Below is a small trained network, with its code and all its weights. Each question gives an input and a target symbol and asks what happens when units are switched off, that is, made to give their printed mean instead of their output.

import numpy as np


def w(rows, s, z=0):
    codes = np.array(rows[::2]) - 128.0
    scale = np.full(codes.shape[1], s)
    scale[-1] = z or s
    return codes * scale


def f(y):
    return np.maximum(y, 0)


def softmax(a):
    e = np.exp(a - a.max(-1, keepdims=True))
    return e / e.sum(-1, keepdims=True)


def log_softmax(a):
    a = a - a.max(-1, keepdims=True)
    return a - np.log(np.exp(a).sum(-1, keepdims=True))


def net(x, mask):
    ids = ['αβδεζηθμξπτφω'.index(c) for c in x.split()]
    T = len(ids)
    res = E[ids] + P[:T]
    u = 0
    for l in range(2):
        q, k, v = (res @ M[l].T for M in (Q, K, V))
        z = softmax(np.where(np.tri(T) > 0, q @ k.T / 3**0.5, -1e9)) @ v
        res = res + np.where(mask[u], z, O[l][:, -1]) @ O[l][:, :-1]
        u += 1
        y = f(res @ A[l][:, :-1].T + A[l][:, -1])
        res = res + np.where(mask[u : u + 4], y, B[l][:, -1]) @ B[l][:, :-1]
        u += 4
    return log_softmax(res[-1] @ U[:, :-1].T + U[:, -1])


Q, K, V, O, A, B = {}, {}, {}, {}, {}, {}
E = w([
[87,154,163,82,87,112,106,144],'α',
[166,154,145,33,104,47,116,164],'β',
[76,166,89,126,132,71,91,106],'δ',
[45,138,141,163,89,134,57,130],'ε',
[152,107,168,116,103,163,68,173],'ζ',
[130,51,190,126,205,105,228,16],'η',
[182,155,164,246,63,124,50,81],'θ',
[181,166,60,157,84,52,116,64],'μ',
[150,100,2,55,129,52,113,105],'ξ',
[109,185,209,151,71,135,88,169],'π',
[240,84,80,98,114,126,86,131],'τ',
[143,117,54,180,136,121,77,133],'φ',
[222,174,165,145,67,107,101,118],'ω',
],0.009)
P = w([
[172,105,189,98,208,155,127,42],'0',
[138,111,166,114,3,82,109,145],'1',
[151,117,166,108,44,110,111,131],'2',
[136,111,160,111,25,77,113,146],'3',
[152,105,164,101,36,91,99,130],'4',
[143,114,179,110,22,67,81,118],'5',
[162,119,188,104,50,81,60,96],'6',
[157,115,178,98,87,86,77,112],'7',
[172,112,170,105,106,73,87,110],'8',
[175,116,186,84,91,67,68,69],'9',
[164,101,186,101,91,51,61,99],'10',
[168,108,207,68,79,50,30,108],'11',
[143,140,217,53,70,15,41,132],'12',
[157,125,217,21,108,48,4,168],'13',
],0.0044)
Q[0] = w([
[102,125,150,137,254,104,147,127],'0.h0',
[90,110,141,115,250,228,196,152],'0.h0',
[80,199,58,117,192,190,138,234],'0.h0',
],0.029)
K[0] = w([
[115,165,96,73,115,124,107,232],'0.h0',
[107,125,76,105,3,85,104,210],'0.h0',
[155,101,112,226,15,122,126,120],'0.h0',
],0.032)
V[0] = w([
[162,248,112,141,138,114,124,125],'0.h0',
[73,14,119,69,124,203,61,167],'0.h0',
[143,145,128,114,154,143,126,144],'0.h0',
],0.012)
O[0] = w([
[135,169,129,104,200,133,80,120,37],'0.h0',
[112,6,145,159,126,91,161,168,3],'0.h0',
[136,99,141,114,140,135,119,127,114],'0.h0',
],0.012,0.0023)
A[0] = w([
[81,148,73,152,198,173,212,220,8],'0.n0',
[125,140,81,139,58,198,149,168,2],'0.n1',
[70,148,66,146,174,189,221,252,116],'0.n2',
[39,145,67,136,176,193,215,253,67],'0.n3',
],0.028,0.0027)
B[0] = w([
[107,114,109,145,83,28,109,87,128],'0.n0',
[147,139,89,207,75,128,97,10,253],'0.n1',
[96,44,147,177,115,100,122,78,128],'0.n2',
[172,158,91,129,53,28,130,158,128],'0.n3',
],0.012,0.0031)
Q[1] = w([
[140,101,138,158,111,63,70,95],'1.h0',
[193,102,134,113,65,75,87,104],'1.h0',
[209,119,230,84,86,25,25,2],'1.h0',
],0.047)
K[1] = w([
[72,100,88,107,151,186,107,123],'1.h0',
[94,114,143,121,235,150,166,93],'1.h0',
[142,85,182,152,225,179,254,27],'1.h0',
],0.043)
V[1] = w([
[6,141,91,69,149,73,161,105],'1.h0',
[57,159,251,137,109,161,117,151],'1.h0',
[176,121,159,24,111,112,155,160],'1.h0',
],0.027)
O[1] = w([
[4,149,190,48,164,73,169,80,129],'1.h0',
[236,153,111,149,223,104,212,121,120],'1.h0',
[114,92,69,63,136,239,196,93,254],'1.h0',
],0.011,0.0094)
A[1] = w([
[69,39,175,102,128,60,105,79,2],'1.n0',
[130,75,215,159,233,114,245,117,41],'1.n1',
[162,120,134,243,219,26,119,153,41],'1.n2',
[131,93,149,248,123,18,100,218,119],'1.n3',
],0.011,0.0066)
B[1] = w([
[169,152,162,255,199,200,154,178,254],'1.n0',
[82,132,35,240,33,67,46,110,242],'1.n1',
[82,178,203,64,23,198,196,227,247],'1.n2',
[157,50,157,71,209,144,87,46,214],'1.n3',
],0.0087,0.0081)
U = w([
[89,100,100,185,52,86,169,66,193],'α',
[75,145,109,61,102,193,191,69,178],'β',
[112,190,162,123,189,93,175,149,254],'δ',
[47,53,165,73,59,58,176,218,186],'ε',
[158,14,122,167,129,139,217,195,138],'ζ',
[107,130,133,127,84,136,130,140,99],'η',
[135,151,162,89,97,168,117,162,80],'θ',
[63,252,86,66,87,155,18,154,69],'μ',
[61,116,140,170,92,202,145,148,64],'ξ',
[99,199,92,124,57,155,168,205,62],'π',
[87,80,84,120,21,173,87,173,29],'τ',
[108,68,129,116,153,133,70,134,115],'φ',
[159,230,50,143,155,208,75,151,53],'ω',
],0.0037,0.008)

Each question gives the input, a string of symbols that net reads in full, and the target symbol t.
The units are the heads (3 rows each of Q, K, V and O) and the neurons (one row each of A and B). Each row of codes is followed by its name. A weight is (code - 128) times the scale printed after its matrix; where a second scale follows, it is the last column's (O, A, B and U).
mask holds one flag per unit, layer by layer, with each layer's heads first. A switched-off unit (its flag False) gives its mean, the last column of its rows in O or B, instead of its output. The means were averaged over made-up inputs and are rounded, as every weight is.
A unit's drop is (log p(t) with every unit on - log p(t) with that unit switched off) / (log p(t) with every unit on - log p(t) with every unit switched off).
The circuit of an input: a set's keep is (log p(t) with only the set's units on - log p(t) with every unit switched off) / (log p(t) with every unit on - log p(t) with every unit switched off). Starting from all 10 units, units are removed one at a time, each time the one whose removal leaves the highest keep (on an exact tie, the one counted first), for as long as the keep stays at least 0.8.
units of the circuit, in order: the units of the circuit, biggest drop first
most important unit: the unit with the biggest drop
k most important neurons: the k neurons with the biggest drops, biggest first
k most important neurons of layer l: the k neurons of layer l with the biggest drops, biggest first
drop when u is switched off: that unit's drop, to one decimal
input θ ζ α, target θ: units of the circuit, in order : [1.n2, 1.h0, 1.n3]
input δ φ δ, target δ: most important unit : 1.h0
input μ δ π β θ ε ξ ξ, target μ: units of the circuit, in order : [0.h0, 1.h0]
input ξ ξ ζ τ α μ δ α, target ξ: units of the circuit, in order : [1.h0, 1.n0]
input μ θ ζ φ δ α μ θ α α, target μ: units of the circuit, in order : [0.h0, 1.h0]
input ω ω π, target ω: units of the circuit, in order : [1.h0, 0.h0]
input β β ω ξ α ω ω β π δ ε, target β: units of the circuit, in order : [1.h0, 0.n1]
input μ β ξ ε β β μ φ η α ζ, target α: 2 most important neurons : [0.n1, 1.n2]
input ζ π β ξ μ ξ α π, target ζ: units of the circuit, in order : [1.h0, 0.h0]
input δ ε ζ δ ξ δ μ ω, target δ: units of the circuit, in order : [1.h0, 1.n0, 1.n1]
input δ α η π ζ ω, target α: units of the circuit, in order : [0.h0, 0.n1]
input α φ β θ δ ε δ ζ φ δ ζ β, target α: 2 most important neurons of layer 1 : [1.n1, 1.n2]
input φ δ α β α β β β, target φ: units of the circuit, in order : [1.h0, 1.n3]
input τ ζ ζ ξ ε β τ φ ξ, target τ: units of the circuit, in order : [1.h0]
input ε α ε ζ β δ ω ζ β ζ ζ ω, target ε: units of the circuit, in order : [1.n2, 1.h0, 0.h0]
input δ δ μ ζ μ, target δ: 2 most important neurons of layer 1 : [1.n0, 1.n1]
input α α β δ, target α: 2 most important neurons of layer 1 : [1.n1, 1.n2]
input π π π τ θ δ, target π: 3 most important neurons : [1.n2, 0.n1, 1.n1]
input ω ω μ θ ξ β, target ω: 2 most important neurons : [0.n1, 1.n2]
input ε ζ ξ α μ τ, target ε: most important unit : 1.n2
input α δ π θ ξ θ ζ α ζ, target α: 2 most important neurons : [1.n1, 0.n1]
input α δ β α β ζ μ τ, target α: 2 most important neurons : [1.n1, 0.n1]
input μ δ φ, target μ: drop when 0.n1 is switched off : 0.1
